Below is a small trained network, with its code and all its weights. Each question gives an input and a class and asks what happens when units are switched off, that is, made to give their printed mean instead of their output.

import numpy as np


def w(rows, s, z=0):
    codes = np.array(rows[::2]) - 128.0
    scale = np.full(codes.shape[1], s)
    scale[-1] = z or s
    return codes * scale


def f(y):
    return y / 2 * (1 + np.tanh(0.7978845608 * (y + 0.044715 * y**3)))


def log_softmax(a):
    a = a - a.max(-1, keepdims=True)
    return a - np.log(np.exp(a).sum(-1, keepdims=True))


def net(x, mask):
    res = np.array(x, float).reshape(1, 7) / 4 @ E
    y = f(res @ A[0][:, :-1].T + A[0][:, -1])
    res = res + np.where(mask, y, B[0][:, -1]) @ B[0][:, :-1]
    return log_softmax(res[-1] @ U[:, :-1].T + U[:, -1])


A, B = {}, {}
E = w([
[140,152,131],'x0',
[104,75,121],'x1',
[117,103,125],'x2',
[134,142,130],'x3',
[80,157,6],'x4',
[125,123,128],'x5',
[223,59,56],'x6',
],0.015)
A[0] = w([
[228,166,168,59],'N1',
[107,177,141,254],'N2',
[58,110,181,124],'N3',
[228,83,111,132],'N4',
[164,104,191,86],'N5',
[118,136,48,116],'N6',
[52,154,200,151],'N7',
[223,110,96,192],'N8',
[41,95,143,176],'N9',
[208,67,253,107],'N10',
],0.013,0.0025)
B[0] = w([
[124,71,93,179],'N1',
[146,108,162,166],'N2',
[158,85,117,181],'N3',
[222,77,254,214],'N4',
[60,223,37,183],'N5',
[103,148,86,179],'N6',
[150,90,228,209],'N7',
[175,104,139,206],'N8',
[162,141,126,169],'N9',
[20,207,71,252],'N10',
],0.0097,0.019)
U = w([
[174,92,251,251],'0',
[74,196,25,5],'1',
],0.012,0.0015)

Each question gives the input, the list of numbers given to net, and the class t.
The units are the neurons (one row each of A and B). Each row of codes is followed by its name. A weight is (code - 128) times the scale printed after its matrix; where a second scale follows, it is the last column's (A, B and U).
mask holds one flag per neuron, in row order. A switched-off neuron (its flag False) gives its mean, the last column of its row in B, instead of its output. The means were averaged over made-up inputs and are rounded, as every weight is.
A unit's drop is (log p(t) with every unit on - log p(t) with that unit switched off) / (log p(t) with every unit on - log p(t) with every unit switched off).
The circuit of an input: a set's keep is (log p(t) with only the set's units on - log p(t) with every unit switched off) / (log p(t) with every unit on - log p(t) with every unit switched off). Starting from all 10 units, units are removed one at a time, each time the one whose removal leaves the highest keep (on an exact tie, the one counted first), for as long as the keep stays at least 0.8.
units of the circuit, in order: the units of the circuit, biggest drop first
k most important neurons: the k neurons with the biggest drops, biggest first
drop when u is switched off: that unit's drop, to one decimal
input [-8,2,0,-6,6,-1,8], class 0: units of the circuit, in order	(N4)
input [-4,8,0,1,6,-3,-8], class 0: 2 most important neurons	(N7 N10)
input [6,-6,-1,-2,6,3,6], class 0: 4 most important neurons	(N10 N4 N5 N8)
input [-1,8,-5,5,4,-3,-4], class 0: 3 most important neurons	(N10 N5 N7)
input [4,7,4,-8,6,-7,-7], class 0: 3 most important neurons	(N10 N7 N5)
input [-8,-8,-1,3,6,-5,6], class 0: 3 most important neurons	(N10 N4 N5)
input [-1,-1,-1,-6,8,-5,8], class 0: 3 most important neurons	(N4 N10 N5)
input [-3,7,-4,8,5,-4,-6], class 0: 2 most important neurons	(N10 N7)
input [-2,-4,7,-4,5,-6,6], class 0: 2 most important neurons	(N10 N4)
input [7,3,-7,-1,-6,7,5], class 1: 3 most important neurons	(N10 N5 N7)
input [5,3,2,2,7,-3,-8], class 0: 2 most important neurons	(N10 N7)
input [2,-6,1,-3,-7,-5,-3], class 1: drop when N10 is switched off	0.1
input [7,-7,-1,-5,-4,6,-2], class 1: drop when N4 is switched off	0.3
input [1,0,1,0,-8,8,5], class 1: units of the circuit, in order	(N10)
